Below are the code and all the weights of a small trained network. Each question names an input and a target symbol and asks about switching units off, where a switched-off unit gives its printed mean instead of its output.

import numpy as np


def w(rows, s, z=0):
    codes = np.array(rows[::2]) - 128.0
    scale = np.full(codes.shape[1], s)
    scale[-1] = z or s
    return codes * scale


def norm(h):
    return h / np.sqrt((h * h).mean(-1, keepdims=True) + 1e-5)


def f(y):
    return np.maximum(y, 0)


def softmax(a):
    e = np.exp(a - a.max(-1, keepdims=True))
    return e / e.sum(-1, keepdims=True)


def log_softmax(a):
    a = a - a.max(-1, keepdims=True)
    return a - np.log(np.exp(a).sum(-1, keepdims=True))


def net(x, mask):
    ids = ['ΓΛΞαεζθπσω'.index(c) for c in x.split()]
    T = len(ids)
    res = E[ids] + P[:T]
    u = 0
    for l in range(3):
        q, k, v = (norm(res) @ M[l].T for M in (Q, K, V))
        z = softmax(np.where(np.tri(T) > 0, q @ k.T / 4**0.5, -1e9)) @ v
        res = res + np.where(mask[u], z, O[l][:, -1]) @ O[l][:, :-1]
        u += 1
        y = f(norm(res) @ A[l][:, :-1].T + A[l][:, -1])
        res = res + np.where(mask[u : u + 12], y, B[l][:, -1]) @ B[l][:, :-1]
        u += 12
    return log_softmax(norm(res)[-1] @ U[:, :-1].T + U[:, -1])


Q, K, V, O, A, B = {}, {}, {}, {}, {}, {}
E = w([
[22,53,208],'Γ',
[138,165,117],'Λ',
[124,127,144],'Ξ',
[103,160,107],'α',
[99,173,101],'ε',
[253,172,175],'ζ',
[150,147,170],'θ',
[124,181,107],'π',
[119,60,101],'σ',
[66,119,104],'ω',
],0.025)
P = w([
[87,129,181],'0',
[176,181,52],'1',
[107,132,177],'2',
[164,149,1],'3',
[115,131,175],'4',
[170,146,1],'5',
[120,133,175],'6',
[181,141,3],'7',
[127,134,173],'8',
[180,137,3],'9',
[126,138,171],'10',
[183,133,5],'11',
[114,141,178],'12',
],0.0071)
Q[0] = w([
[149,56,15],'0.h1',
[174,191,57],'0.h1',
[131,206,154],'0.h1',
[71,84,1],'0.h1',
],0.0083)
K[0] = w([
[74,75,58],'0.h1',
[103,95,120],'0.h1',
[171,246,162],'0.h1',
[77,85,112],'0.h1',
],0.011)
V[0] = w([
[70,84,182],'0.h1',
[109,104,216],'0.h1',
[220,213,2],'0.h1',
[208,25,38],'0.h1',
],0.0056)
O[0] = w([
[225,163,232,138],'0.h1',
[148,19,246,69],'0.h1',
[184,77,255,156],'0.h1',
[140,119,117,3],'0.h1',
],0.0071,0.0017)
A[0] = w([
[173,122,93,51],'0.n1',
[245,143,191,137],'0.n2',
[191,103,144,26],'0.n3',
[211,224,212,96],'0.n4',
[66,251,216,30],'0.n5',
[153,199,74,147],'0.n6',
[108,63,117,51],'0.n7',
[90,165,59,96],'0.n8',
[242,90,140,2],'0.n9',
[101,88,122,86],'0.n10',
[129,90,167,68],'0.n11',
[194,76,148,6],'0.n12',
],0.011,0.0048)
B[0] = w([
[95,201,7,139],'0.n1',
[89,111,158,202],'0.n2',
[161,131,95,139],'0.n3',
[106,160,156,238],'0.n4',
[110,146,154,223],'0.n5',
[74,117,119,254],'0.n6',
[172,156,113,143],'0.n7',
[141,148,117,251],'0.n8',
[169,147,116,153],'0.n9',
[177,126,101,152],'0.n10',
[142,136,156,139],'0.n11',
[166,166,155,136],'0.n12',
],0.013,0.0055)
Q[1] = w([
[133,107,218],'1.h1',
[87,158,61],'1.h1',
[126,116,210],'1.h1',
[181,253,126],'1.h1',
],0.011)
K[1] = w([
[103,76,98],'1.h1',
[26,79,155],'1.h1',
[189,248,83],'1.h1',
[185,49,127],'1.h1',
],0.011)
V[1] = w([
[194,255,123],'1.h1',
[217,159,148],'1.h1',
[161,162,131],'1.h1',
[136,178,168],'1.h1',
],0.0067)
O[1] = w([
[1,243,110,126],'1.h1',
[118,165,87,4],'1.h1',
[127,127,197,102],'1.h1',
[93,102,138,160],'1.h1',
],0.0055,0.0032)
A[1] = w([
[162,192,110,115],'1.n1',
[126,58,73,71],'1.n2',
[156,71,170,4],'1.n3',
[236,127,153,32],'1.n4',
[139,35,175,85],'1.n5',
[146,223,92,43],'1.n6',
[156,248,102,32],'1.n7',
[219,63,142,166],'1.n8',
[156,180,179,192],'1.n9',
[65,82,157,80],'1.n10',
[73,74,97,110],'1.n11',
[114,141,73,248],'1.n12',
],0.012,0.0033)
B[1] = w([
[144,116,141,166],'1.n1',
[92,135,131,168],'1.n2',
[101,166,85,132],'1.n3',
[114,172,147,144],'1.n4',
[95,242,137,146],'1.n5',
[103,109,124,189],'1.n6',
[111,103,131,199],'1.n7',
[154,141,57,147],'1.n8',
[121,93,69,197],'1.n9',
[160,10,151,181],'1.n10',
[170,160,147,205],'1.n11',
[140,95,120,255],'1.n12',
],0.012,0.0064)
Q[2] = w([
[104,155,215],'2.h1',
[74,115,154],'2.h1',
[121,164,90],'2.h1',
[132,94,248],'2.h1',
],0.013)
K[2] = w([
[15,91,159],'2.h1',
[88,108,150],'2.h1',
[218,181,134],'2.h1',
[10,187,154],'2.h1',
],0.013)
V[2] = w([
[59,103,254],'2.h1',
[198,118,69],'2.h1',
[156,169,126],'2.h1',
[88,90,100],'2.h1',
],0.0096)
O[2] = w([
[152,185,193,231],'2.h1',
[146,204,89,5],'2.h1',
[208,171,147,46],'2.h1',
[1,140,247,251],'2.h1',
],0.0045,0.0023)
A[2] = w([
[112,226,85,110],'2.n1',
[118,137,105,144],'2.n2',
[122,134,49,150],'2.n3',
[101,137,73,135],'2.n4',
[186,143,205,129],'2.n5',
[187,210,66,3],'2.n6',
[236,110,170,199],'2.n7',
[160,16,183,140],'2.n8',
[192,8,113,96],'2.n9',
[71,108,218,155],'2.n10',
[161,209,88,44],'2.n11',
[103,247,135,112],'2.n12',
],0.012,0.0056)
B[2] = w([
[170,188,109,173],'2.n1',
[159,109,145,158],'2.n2',
[186,137,223,204],'2.n3',
[154,96,157,190],'2.n4',
[121,54,91,161],'2.n5',
[243,255,139,141],'2.n6',
[36,76,166,152],'2.n7',
[164,191,44,191],'2.n8',
[115,168,43,154],'2.n9',
[191,121,72,254],'2.n10',
[179,157,123,139],'2.n11',
[212,158,70,168],'2.n12',
],0.0089,0.0084)
U = w([
[160,22,117,212],'Γ',
[80,118,99,103],'Λ',
[96,56,169,183],'Ξ',
[118,104,170,213],'α',
[94,144,182,212],'ε',
[230,172,141,91],'ζ',
[185,106,203,130],'θ',
[101,206,125,122],'π',
[161,82,5,1],'σ',
[33,65,95,83],'ω',
],0.017,0.005)

Each question gives the input, a string of symbols that net reads in full, and the target symbol t.
The units are the heads (4 rows each of Q, K, V and O) and the neurons (one row each of A and B). Each row of codes is followed by its name. A weight is (code - 128) times the scale printed after its matrix; where a second scale follows, it is the last column's (O, A, B and U).
mask holds one flag per unit, layer by layer, with each layer's heads first. A switched-off unit (its flag False) gives its mean, the last column of its rows in O or B, instead of its output. The means were averaged over made-up inputs and are rounded, as every weight is.
A unit's drop is (log p(t) with every unit on - log p(t) with that unit switched off) / (log p(t) with every unit on - log p(t) with every unit switched off).
The circuit of an input: a set's keep is (log p(t) with only the set's units on - log p(t) with every unit switched off) / (log p(t) with every unit on - log p(t) with every unit switched off). Starting from the 12 units with the biggest drops (on a tie, the unit counted first), units are removed one at a time, each time the one whose removal leaves the highest keep (on an exact tie, the one counted first), for as long as the keep stays at least 0.8.
circuit, biggest first: the units of the circuit, biggest drop first
top k neurons: the k neurons with the biggest drops, biggest first
top k neurons in layer l: the k neurons of layer l with the biggest drops, biggest first
input Γ Λ ζ σ σ θ, target σ: circuit, biggest first : (1.n9, 0.n2, 2.n3)
input π σ σ, target ζ: circuit, biggest first : (0.n6, 1.n5)
input π Γ ω ω Ξ Ξ ω ε σ α, target Γ: top 3 neurons in layer 2 : (2.n3, 2.n8, 2.n4)
input σ θ ζ ω Λ π π α, target ζ: circuit, biggest first : (2.n3)
input ε ω ω Λ π Γ, target Γ: top 3 neurons : (1.n10, 2.n10, 2.n8)
input ω ω ω π σ π π θ, target σ: top 4 neurons : (2.n10, 0.n2, 1.n9, 2.n3)
input Λ θ π Ξ, target Ξ: top 3 neurons : (1.n12, 0.n4, 2.n8)
input ω ω π ω σ θ ω Γ Γ Λ α, target ω: top 2 neurons : (0.n5, 1.n11)
input Λ Γ Λ, target ε: top 2 neurons : (0.n4, 0.n5)
input ω π Ξ, target Γ: top 3 neurons : (2.n10, 0.n6, 1.n10)
input ω θ ω π, target π: top 2 neurons : (1.n10, 0.n6)
input ω ω ζ ω Ξ π ω ω ω ε, target ζ: top 3 neurons : (1.n9, 2.n3, 1.n10)
input ω α ω Ξ Γ π, target Γ: top 2 neurons in layer 1 : (1.n7, 1.n6)
input Ξ ω ω Ξ Ξ α π Λ π π ω ω, target ω: top 3 neurons : (2.n10, 1.n12, 2.n8)
input Λ ω Ξ π, target π: top 2 neurons : (0.n6, 1.n10)
input ω σ π Ξ π Γ π ω π ω π Λ, target Γ: top 2 neurons in layer 2 : (2.n3, 2.n8)
input α ζ Ξ π Ξ π π Γ Ξ ω, target Γ: top 2 neurons : (1.n12, 0.n4)
input π σ ω Γ ω ω, target Γ: top 2 neurons : (2.n3, 2.n8)
input Ξ ω ω Γ Λ Ξ ω θ, target Γ: top 2 neurons in layer 2 : (2.n5, 2.n10)
input ω ω ω ω ω α θ ω, target ω: top 4 neurons in layer 2 : (2.n10, 2.n8, 2.n12, 2.n6)
input Γ Γ π π ω π θ π, target Γ: top 4 neurons in layer 1 : (1.n12, 1.n7, 1.n6, 1.n5)
input Ξ θ ω Γ Λ Λ, target Γ: top neuron in layer 2 : (2.n3)
input Λ θ Ξ ω ω Γ α α, target Γ: top 4 neurons in layer 2 : (2.n3, 2.n8, 2.n4, 2.n10)
input ω ω Γ Ξ α ζ θ ω, target ζ: top neuron in layer 1 : (1.n9)
